Here is a tiny trained network, its code and every weight. The questions are about switching its units off for an input and a target symbol, where a switched-off unit gives its printed mean instead of its output.

import numpy as np


def w(rows, s, z=0):
    codes = np.array(rows[::2]) - 128.0
    scale = np.full(codes.shape[1], s)
    scale[-1] = z or s
    return codes * scale


def f(y):
    return y / 2 * (1 + np.tanh(0.7978845608 * (y + 0.044715 * y**3)))


def softmax(a):
    e = np.exp(a - a.max(-1, keepdims=True))
    return e / e.sum(-1, keepdims=True)


def log_softmax(a):
    a = a - a.max(-1, keepdims=True)
    return a - np.log(np.exp(a).sum(-1, keepdims=True))


def net(x, mask):
    ids = ['ΔΘΛΞΠαβγεζημτφψω'.index(c) for c in x.split()]
    T = len(ids)
    res = E[ids] + P[:T]
    u = 0
    for l in range(3):
        r = res
        for j in range(3):
            rows = slice(3 * j, 3 * j + 3)
            q, k, v = (r @ M[l][rows].T for M in (Q, K, V))
            z = softmax(np.where(np.tri(T) > 0, q @ k.T / 3**0.5, -1e9)) @ v
            o = O[l][rows]
            res = res + np.where(mask[u + j], z, o[:, -1]) @ o[:, :-1]
        u += 3
        y = f(res @ A[l][:, :-1].T + A[l][:, -1])
        res = res + np.where(mask[u : u + 4], y, B[l][:, -1]) @ B[l][:, :-1]
        u += 4
    return log_softmax(res[-1] @ U[:, :-1].T + U[:, -1])


Q, K, V, O, A, B = {}, {}, {}, {}, {}, {}
E = w([
[161,146,135],'Δ',
[101,146,135],'Θ',
[122,120,120],'Λ',
[104,136,125],'Ξ',
[98,130,120],'Π',
[129,133,130],'α',
[185,156,117],'β',
[95,166,151],'γ',
[75,208,182],'ε',
[83,120,109],'ζ',
[86,141,126],'η',
[219,88,34],'μ',
[132,147,132],'τ',
[72,169,147],'φ',
[250,200,130],'ψ',
[134,88,64],'ω',
],0.018)
P = w([
[131,82,130],'0',
[151,202,231],'1',
[130,87,120],'2',
[152,209,211],'3',
[127,95,105],'4',
[148,218,192],'5',
[124,103,91],'6',
[146,228,173],'7',
[120,113,74],'8',
[137,238,151],'9',
[116,122,56],'10',
[136,249,128],'11',
[122,107,77],'12',
],0.012)
Q[0] = w([
[113,37,205],'L0H1',
[153,229,104],'L0H1',
[86,70,118],'L0H1',
[72,144,145],'L0H2',
[173,194,38],'L0H2',
[109,9,232],'L0H2',
[174,35,89],'L0H3',
[150,81,59],'L0H3',
[99,64,100],'L0H3',
],0.013)
K[0] = w([
[123,96,238],'L0H1',
[167,196,82],'L0H1',
[21,66,138],'L0H1',
[77,141,66],'L0H2',
[127,94,105],'L0H2',
[187,191,107],'L0H2',
[143,83,252],'L0H3',
[125,5,176],'L0H3',
[123,116,155],'L0H3',
],0.012)
V[0] = w([
[73,80,220],'L0H1',
[26,212,213],'L0H1',
[45,254,51],'L0H1',
[57,146,102],'L0H2',
[68,190,28],'L0H2',
[161,177,106],'L0H2',
[46,44,187],'L0H3',
[156,74,90],'L0H3',
[115,142,58],'L0H3',
],0.0068)
O[0] = w([
[56,188,55,1],'L0H1',
[140,142,93,87],'L0H1',
[144,67,255,150],'L0H1',
[93,106,151,141],'L0H2',
[124,153,71,151],'L0H2',
[105,150,42,129],'L0H2',
[150,158,52,18],'L0H3',
[121,138,92,95],'L0H3',
[120,162,135,121],'L0H3',
],0.0069,0.0041)
A[0] = w([
[4,116,93,51],'L0N1',
[146,41,236,166],'L0N2',
[233,104,87,2],'L0N3',
[37,105,224,147],'L0N4',
],0.012,0.0061)
B[0] = w([
[165,178,7,137],'L0N1',
[74,165,86,254],'L0N2',
[200,167,143,181],'L0N3',
[218,145,73,235],'L0N4',
],0.013,0.0055)
Q[1] = w([
[138,125,79],'L1H1',
[160,146,187],'L1H1',
[79,142,254],'L1H1',
[95,47,119],'L1H2',
[162,216,161],'L1H2',
[99,140,140],'L1H2',
[190,140,132],'L1H3',
[200,95,152],'L1H3',
[100,185,234],'L1H3',
],0.0096)
K[1] = w([
[77,83,28],'L1H1',
[191,207,102],'L1H1',
[173,135,89],'L1H1',
[163,70,167],'L1H2',
[46,38,148],'L1H2',
[106,2,134],'L1H2',
[102,181,5],'L1H3',
[21,71,176],'L1H3',
[169,162,201],'L1H3',
],0.0096)
V[1] = w([
[70,196,63],'L1H1',
[216,125,150],'L1H1',
[106,124,106],'L1H1',
[90,135,145],'L1H2',
[61,149,119],'L1H2',
[108,163,2],'L1H2',
[182,175,226],'L1H3',
[175,189,26],'L1H3',
[99,148,167],'L1H3',
],0.0078)
O[1] = w([
[181,89,145,152],'L1H1',
[187,147,163,196],'L1H1',
[108,154,254,111],'L1H1',
[139,172,107,104],'L1H2',
[59,155,148,106],'L1H2',
[94,190,90,189],'L1H2',
[76,171,121,158],'L1H3',
[171,70,161,254],'L1H3',
[58,155,143,106],'L1H3',
],0.0045,0.0084)
A[1] = w([
[91,44,96,252],'L1N1',
[164,36,35,110],'L1N2',
[144,91,2,36],'L1N3',
[188,65,8,31],'L1N4',
],0.0089,0.0032)
B[1] = w([
[52,21,212,181],'L1N1',
[51,130,104,235],'L1N2',
[43,175,93,200],'L1N3',
[77,248,152,255],'L1N4',
],0.014,0.0043)
Q[2] = w([
[165,89,252],'L2H1',
[124,168,142],'L2H1',
[104,128,149],'L2H1',
[61,81,49],'L2H2',
[200,95,83],'L2H2',
[140,133,160],'L2H2',
[179,120,81],'L2H3',
[98,115,180],'L2H3',
[73,52,166],'L2H3',
],0.013)
K[2] = w([
[103,68,42],'L2H1',
[105,125,94],'L2H1',
[145,150,114],'L2H1',
[185,198,219],'L2H2',
[156,126,174],'L2H2',
[102,204,19],'L2H2',
[138,76,81],'L2H3',
[92,122,249],'L2H3',
[228,215,212],'L2H3',
],0.013)
V[2] = w([
[173,215,217],'L2H1',
[117,161,120],'L2H1',
[95,108,172],'L2H1',
[147,127,226],'L2H2',
[98,119,106],'L2H2',
[132,168,153],'L2H2',
[148,201,255],'L2H3',
[135,177,185],'L2H3',
[159,94,191],'L2H3',
],0.008)
O[2] = w([
[110,205,254,194],'L2H1',
[137,116,187,182],'L2H1',
[161,108,62,124],'L2H1',
[94,136,182,73],'L2H2',
[156,148,58,166],'L2H2',
[68,95,175,171],'L2H2',
[151,87,13,160],'L2H3',
[192,103,21,169],'L2H3',
[155,120,71,7],'L2H3',
],0.0057,0.011)
A[2] = w([
[173,178,169,146],'L2N1',
[39,44,125,3],'L2N2',
[1,14,163,122],'L2N3',
[209,109,60,225],'L2N4',
],0.0091,0.012)
B[2] = w([
[140,77,90,253],'L2N1',
[247,247,164,162],'L2N2',
[158,72,33,234],'L2N3',
[71,101,180,251],'L2N4',
],0.015,0.011)
U = w([
[65,60,181,234],'Δ',
[91,91,110,215],'Θ',
[251,89,96,82],'Λ',
[124,83,81,148],'Ξ',
[106,104,64,89],'Π',
[188,29,104,101],'α',
[130,102,160,198],'β',
[87,141,226,182],'γ',
[242,216,122,167],'ε',
[108,181,74,7],'ζ',
[37,125,128,158],'η',
[130,222,134,59],'μ',
[99,16,112,39],'τ',
[55,183,165,53],'φ',
[234,4,192,46],'ψ',
[204,168,62,62],'ω',
],0.014,0.012)

Each question gives the input, a string of symbols that net reads in full, and the target symbol t.
The units are the heads (3 rows each of Q, K, V and O) and the neurons (one row each of A and B). Each row of codes is followed by its name. A weight is (code - 128) times the scale printed after its matrix; where a second scale follows, it is the last column's (O, A, B and U).
mask holds one flag per unit, layer by layer, with each layer's heads first. A switched-off unit (its flag False) gives its mean, the last column of its rows in O or B, instead of its output. The means were averaged over made-up inputs and are rounded, as every weight is.
A unit's drop is (log p(t) with every unit on - log p(t) with that unit switched off) / (log p(t) with every unit on - log p(t) with every unit switched off).
The circuit of an input: a set's keep is (log p(t) with only the set's units on - log p(t) with every unit switched off) / (log p(t) with every unit on - log p(t) with every unit switched off). Starting from the 12 units with the biggest drops (on a tie, the unit counted first), units are removed one at a time, each time the one whose removal leaves the highest keep (on an exact tie, the one counted first), for as long as the keep stays at least 0.8.
circuit, biggest first: the units of the circuit, biggest drop first
most important unit: the unit with the biggest drop
k most important neurons: the k neurons with the biggest drops, biggest first
k most important neurons of layer l: the k neurons of layer l with the biggest drops, biggest first
which heads matter: for each layer, one digit per head in row order, 1 if its drop is at least 0.15 and else 0, layers parted by /
input β Δ ω η Π Θ φ α Δ ω Λ ζ, target Δ: most important unit => L1N4
input Θ γ ψ α φ β ε η α φ, target ψ: 2 most important neurons => (L0N4, L1N4)
input μ ε Π ω ω β, target Δ: circuit, biggest first => (L2H1, L2N4, L2N3, L1N2)
input τ ψ γ ζ Λ ε ε Ξ α, target α: 3 most important neurons => (L0N3, L0N4, L1N1)
input Ξ Θ ω φ η μ γ η β ε φ, target φ: 4 most important neurons => (L0N1, L0N4, L1N4, L1N3)
input ω η ψ Δ Π γ α Λ Δ, target Δ: 2 most important neurons => (L0N4, L2N4)
input ω ε ζ α α β γ α Δ ψ α ζ, target ε: 4 most important neurons => (L0N2, L2N4, L0N4, L1N1)
input τ Θ ψ β α η Δ Θ α ε ω Θ, target Δ: 3 most important neurons => (L0N2, L1N4, L2N3)
input γ φ φ Ξ ω β, target Δ: circuit, biggest first => (L2H1, L2N3, L2N4, L1N2)
input φ Λ μ γ ψ ψ Δ ψ ψ μ, target ε: which heads matter => 000 / 100 / 100
input ω Θ μ Π Δ ψ Λ α ψ β η ψ Δ, target Δ: 3 most important neurons => (L0N4, L1N4, L2N3)
input τ ω η η Λ τ Δ ω ω Λ, target Δ: 3 most important neurons => (L1N4, L2N3, L2N2)
input ζ φ η Λ α ψ Λ ζ ω γ, target Δ: 2 most important neurons of layer 1 => (L1N4, L1N3)
input α Θ ψ α α, target α: 3 most important neurons of layer 1 => (L1N1, L1N4, L1N3)
input η Θ φ μ ψ α, target ε: circuit, biggest first => (L2N4)
input β ω Θ Δ β μ Λ, target Λ: which heads matter => 000 / 000 / 010
input φ Λ ω β ψ Δ ε α Λ β ψ φ, target ε: 2 most important neurons => (L0N2, L0N4)
input γ Θ Δ ψ ε Δ ω ψ Π η, target ε: 2 most important neurons => (L0N2, L1N1)
input Λ ψ μ γ, target ε: 4 most important neurons => (L0N2, L0N3, L2N3, L1N1)
input Λ γ ε β Π φ φ Δ ε ζ φ ε, target ψ: most important unit => L0N4
input Θ ζ η, target η: which heads matter => 101 / 000 / 000
input ω Δ ω μ Λ ε φ Ξ ψ Δ ω Λ, target Δ: which heads matter => 000 / 000 / 100
input α ζ ψ ζ, target ε: 4 most important neurons => (L2N4, L0N2, L0N4, L1N1)
input φ α η ω Π, target Π: 3 most important neurons => (L2N3, L0N3, L0N1)
input φ Λ Π γ Δ Λ τ μ η ω, target Δ: which heads matter => 000 / 000 / 000
input ω ψ ω ψ μ ζ ψ α, target ε: which heads matter => 101 / 001 / 101
input ψ ε ψ β ζ τ η γ γ ω Δ ε ζ, target ζ: most important unit => L2N3
input η η μ Ξ ψ ψ ψ φ, target ε: which heads matter => 001 / 000 / 100
